Below are the code and all the weights of a small trained network. Each question names an input and a class and asks about switching units off, where a switched-off unit gives its printed mean instead of its output.

import numpy as np


def w(rows, s, z=0):
    codes = np.array(rows[::2]) - 128.0
    scale = np.full(codes.shape[1], s)
    scale[-1] = z or s
    return codes * scale


def norm(h):
    return h / np.sqrt((h * h).mean(-1, keepdims=True) + 1e-5)


def f(y):
    return y / 2 * (1 + np.tanh(0.7978845608 * (y + 0.044715 * y**3)))


def log_softmax(a):
    a = a - a.max(-1, keepdims=True)
    return a - np.log(np.exp(a).sum(-1, keepdims=True))


def net(x, mask):
    res = np.array(x, float).reshape(1, 8) / 4 @ E
    u = 0
    for l in range(4):
        y = f(norm(res) @ A[l][:, :-1].T + A[l][:, -1])
        res = res + np.where(mask[u : u + 10], y, B[l][:, -1]) @ B[l][:, :-1]
        u += 10
    return log_softmax(norm(res)[-1] @ U[:, :-1].T + U[:, -1])


A, B = {}, {}
E = w([
[123,132,124],'x0',
[189,82,164],'x1',
[125,130,129],'x2',
[130,128,129],'x3',
[2,22,172],'x4',
[155,46,16],'x5',
[125,131,129],'x6',
[132,129,131],'x7',
],0.0085)
A[0] = w([
[163,207,98,3],'0.n1',
[23,62,131,163],'0.n2',
[180,181,49,23],'0.n3',
[177,104,215,192],'0.n4',
[27,70,157,111],'0.n5',
[65,97,120,3],'0.n6',
[124,55,79,142],'0.n7',
[174,245,96,27],'0.n8',
[141,210,130,60],'0.n9',
[81,175,210,139],'0.n10',
],0.012,0.0031)
B[0] = w([
[188,42,180,175],'0.n1',
[241,88,169,254],'0.n2',
[201,153,134,192],'0.n3',
[68,234,94,199],'0.n4',
[209,89,217,233],'0.n5',
[189,47,151,148],'0.n6',
[189,183,2,200],'0.n7',
[189,29,232,226],'0.n8',
[169,143,159,176],'0.n9',
[174,199,165,208],'0.n10',
],0.0077,0.0058)
A[1] = w([
[122,161,149,65],'1.n1',
[138,76,249,150],'1.n2',
[165,163,125,2],'1.n3',
[85,118,77,142],'1.n4',
[165,173,95,39],'1.n5',
[145,53,128,198],'1.n6',
[122,162,123,25],'1.n7',
[69,65,164,84],'1.n8',
[135,148,135,5],'1.n9',
[128,173,165,110],'1.n10',
],0.018,0.0042)
B[1] = w([
[176,105,91,135],'1.n1',
[117,180,69,254],'1.n2',
[99,111,144,136],'1.n3',
[50,192,132,129],'1.n4',
[205,147,183,143],'1.n5',
[162,202,112,196],'1.n6',
[120,27,92,121],'1.n7',
[255,27,227,128],'1.n8',
[120,59,100,120],'1.n9',
[128,170,95,164],'1.n10',
],0.0084,0.012)
A[2] = w([
[108,162,88,66],'2.n1',
[60,104,248,219],'2.n2',
[149,185,98,23],'2.n3',
[97,38,194,89],'2.n4',
[188,117,180,109],'2.n5',
[91,26,192,128],'2.n6',
[187,135,67,78],'2.n7',
[39,139,87,21],'2.n8',
[135,114,72,252],'2.n9',
[120,198,128,105],'2.n10',
],0.013,0.0038)
B[2] = w([
[85,53,145,126],'2.n1',
[221,224,97,142],'2.n2',
[62,67,154,187],'2.n3',
[254,61,217,112],'2.n4',
[84,154,115,244],'2.n5',
[244,84,237,114],'2.n6',
[107,205,155,253],'2.n7',
[80,49,209,116],'2.n8',
[79,178,167,205],'2.n9',
[46,91,72,208],'2.n10',
],0.0076,0.0053)
A[3] = w([
[78,180,171,142],'3.n1',
[114,15,68,172],'3.n2',
[165,154,163,209],'3.n3',
[168,92,151,92],'3.n4',
[93,157,107,75],'3.n5',
[214,248,75,154],'3.n6',
[165,111,50,129],'3.n7',
[215,157,149,87],'3.n8',
[100,39,165,66],'3.n9',
[56,170,75,4],'3.n10',
],0.013,0.0028)
B[3] = w([
[185,59,64,148],'3.n1',
[160,235,71,126],'3.n2',
[56,142,130,165],'3.n3',
[108,136,216,129],'3.n4',
[92,97,149,133],'3.n5',
[88,54,120,253],'3.n6',
[112,254,160,140],'3.n7',
[89,47,124,178],'3.n8',
[217,140,193,125],'3.n9',
[139,53,189,138],'3.n10',
],0.009,0.021)
U = w([
[114,120,127,255],'0',
[217,126,195,151],'1',
[87,109,103,52],'2',
[103,119,110,131],'3',
[111,119,113,106],'4',
[135,253,78,198],'5',
[111,107,110,17],'6',
],0.019,0.0049)

Each question gives the input, the list of numbers given to net, and the class t.
The units are the neurons (one row each of A and B). Each row of codes is followed by its name. A weight is (code - 128) times the scale printed after its matrix; where a second scale follows, it is the last column's (A, B and U).
mask holds one flag per neuron, layer by layer. A switched-off neuron (its flag False) gives its mean, the last column of its row in B, instead of its output. The means were averaged over made-up inputs and are rounded, as every weight is.
A unit's drop is (log p(t) with every unit on - log p(t) with that unit switched off) / (log p(t) with every unit on - log p(t) with every unit switched off).
The circuit of an input: a set's keep is (log p(t) with only the set's units on - log p(t) with every unit switched off) / (log p(t) with every unit on - log p(t) with every unit switched off). Starting from the 12 units with the biggest drops (on a tie, the unit counted first), units are removed one at a time, each time the one whose removal leaves the highest keep (on an exact tie, the one counted first), for as long as the keep stays at least 0.8.
circuit, biggest first: the units of the circuit, biggest drop first
most important unit: the unit with the biggest drop
k most important neurons: the k neurons with the biggest drops, biggest first
k most important neurons of layer l: the k neurons of layer l with the biggest drops, biggest first
input [7,-4,7,2,-7,-5,-4,-7], class 0: 2 most important neurons	(0.n2, 0.n5)
input [2,-1,2,4,-7,-7,-3,0], class 1: 2 most important neurons of layer 0	(0.n8, 0.n9)
input [-3,-5,0,5,2,8,8,2], class 5: circuit, biggest first	(3.n7, 3.n8)
input [2,-3,-1,4,-8,0,-7,6], class 1: most important unit	0.n3
input [3,5,4,5,-3,7,7,0], class 5: circuit, biggest first	(3.n7, 0.n8)
input [4,6,2,1,3,-7,-4,1], class 5: circuit, biggest first	(0.n4, 2.n2)
input [3,-1,0,-7,7,-1,-6,4], class 1: 3 most important neurons	(0.n5, 1.n8, 0.n6)
input [3,-1,3,-2,5,3,4,-1], class 1: 2 most important neurons	(0.n5, 0.n2)
input [-2,3,1,5,2,-8,-2,2], class 5: 3 most important neurons of layer 0	(0.n10, 0.n4, 0.n7)
input [3,6,3,-6,4,-8,-1,-1], class 5: 3 most important neurons of layer 0	(0.n10, 0.n7, 0.n4)
input [3,-8,-2,7,8,-3,-2,-2], class 1: 3 most important neurons	(1.n8, 0.n7, 0.n4)
input [-6,1,1,8,-8,5,-5,-7], class 1: 2 most important neurons of layer 0	(0.n3, 0.n8)
input [7,-5,8,-5,-7,4,-8,4], class 0: 3 most important neurons of layer 3	(3.n8, 3.n6, 3.n3)
input [7,-4,4,-3,4,7,4,0], class 5: most important unit	0.n7
input [-4,0,-6,-4,-6,-3,8,-5], class 0: 2 most important neurons of layer 3	(3.n8, 3.n3)
input [-6,2,-4,2,-6,0,0,-7], class 3: 2 most important neurons of layer 1	(1.n8, 1.n2)
input [0,-2,0,3,5,-2,8,-4], class 1: 2 most important neurons of layer 1	(1.n8, 1.n10)
input [4,-8,-4,8,-6,-2,4,4], class 2: 2 most important neurons of layer 0	(0.n2, 0.n5)
input [-6,-7,-2,7,3,8,3,1], class 5: 2 most important neurons	(0.n7, 3.n7)
input [-8,6,5,-1,0,-8,1,-3], class 5: circuit, biggest first	(0.n4)
input [0,-8,7,7,-3,-8,-3,1], class 2: 2 most important neurons of layer 3	(3.n7, 3.n1)
input [7,-6,8,-7,-6,-6,0,8], class 0: 2 most important neurons	(1.n6, 0.n2)
input [3,-8,-2,4,-4,-7,-7,8], class 2: 2 most important neurons of layer 1	(1.n6, 1.n1)
input [-7,3,2,-4,0,-7,-5,-2], class 5: 4 most important neurons	(0.n10, 3.n8, 0.n4, 3.n6)
input [6,6,-5,-5,8,7,-1,2], class 1: 3 most important neurons	(1.n8, 0.n5, 3.n6)
input [-2,1,3,2,7,-1,8,4], class 1: 2 most important neurons	(0.n5, 1.n8)
